Read these off the row that follows.
1) Give the first entry.
2) Give the 3rd entry from the right.
3) Give the entry just left of -7.7.
4) Give the last entry.
5) Give the second entry.
6) Give the fifth entry from the end.
7) Give the third entry from the left.
[-68.2  -1.6 -20.4  19.4   3.6 -13.4   8.7  27.7  25.0  52.6 -11.5  -7.7]
1) -68.2
2) 52.6
3) -11.5
4) -7.7
5) -1.6
6) 27.7
7) -20.4

Read these off the array that follows.
1) Read off the 5th-last entry, reading row by row.
2) Read off the third entry on the main diagonal.
3) Read off the largest entry in the first column.
4) Read off the 1st entry in reading order.
5) Read off the largest entry in the last column.
6) Read off the bottom entry of the column that holds the largest entry.
7) Read off the top-right entry.
8) Read off the last entry, reading row by row.
7,5,3,4,6,5,5,4,7,6,4,6
7,5,3,6,6,5,5,4,6,6,4,5
8,5,6,6,5,2,4,4,4,6,3,5
6,4,4,6,6,6,5,6,5,7,4,5
7,4,5,5,5,5,4,5,4,7,4,5
7,3,3,5,5,5,5,5,5,7,5,5
9,4,3,5,5,5,6,4,4,7,6,5
7,5,4,6,6,5,5,5,5,7,4,5
6,5,3,5,6,5,4,5,6,6,3,6
7,5,3,7,6,5,6,5,5,7,5,5
6,6,2,4,7,5,5,4,7,5,3,7
8,6,6,6,5,2,4,4,4,6,3,5
8,6,3,7,6,3,5,4,5,6,5,5
1) 4
2) 6
3) 9
4) 7
5) 7
6) 8
7) 6
8) 5

A =
array([[-2.137,  0.906,  0.766,  0.658, -2.083],
       [-1.138, -0.282, -0.322, -0.345, -1.098],
       [-1.178, -0.277, -0.323, -0.341, -1.141],
       [ 1.766, -1.981, -1.726, -1.708,  2.025],
       [-2.360,  0.909,  0.748,  0.648, -2.344],
       [-0.744,  0.015,  0.016, -0.060, -0.596],
       [-1.658,  0.462,  0.372,  0.287, -1.594],
       [-0.913,  0.006, -0.011, -0.077, -0.793],
       [-0.055, -0.665, -0.595, -0.630,  0.105],
       [ 0.073, -0.728, -0.645, -0.679,  0.244],
       [-1.621,  0.021, -0.070, -0.097, -1.612],
       [-0.608, -0.250, -0.234, -0.292, -0.479],
       [-2.802,  1.263,  1.055,  0.942, -2.803],
       [-0.464, -0.332, -0.301, -0.359, -0.324]])
Report the entry directly below -0.060.
Answer: 0.287
Report the entry just left of -0.359.
Answer: -0.301
The entry directly below -1.612 -> -0.479
The bottom entry of the column that holds the smallest entry: -0.324
Report the 1st entry, reading row by row.
Answer: -2.137
The smallest entry in the last row: -0.464
The largest entry in the first column: 1.766
The 3rd entry on the main diagonal -> -0.323
Report the largest entry.
Answer: 2.025
Report the entry just left of the smallest entry.
Answer: 0.942
Report the entry directly above -0.332.
Answer: 1.263
Report the fifth entry, reading row by row.
Answer: -2.083
Report the entry just left of 0.006.
Answer: -0.913
Report the entry just right of -0.744.
Answer: 0.015
Report the entry directly below -1.594.
Answer: -0.793
The last entry in the row that holds the smallest entry is -2.803
Report the second entry on the diagonal from the top-right corner.
Answer: -0.345
Report the entry directly below the largest entry.
Answer: -2.344
Report the second smallest entry.
Answer: -2.802
The entry just right of -1.138: -0.282
Report the 4th-last entry, reading row by row.
Answer: -0.332
Report the third smallest entry.
Answer: -2.360
Report the entry directly below 0.287.
Answer: -0.077
The entry directly below -0.596 is -1.594
The entry directly above 1.263 is -0.250
The entry just left of -0.277 is -1.178
Report the entry just left of 0.244.
Answer: -0.679
Report the third entry, reading row by row.
Answer: 0.766
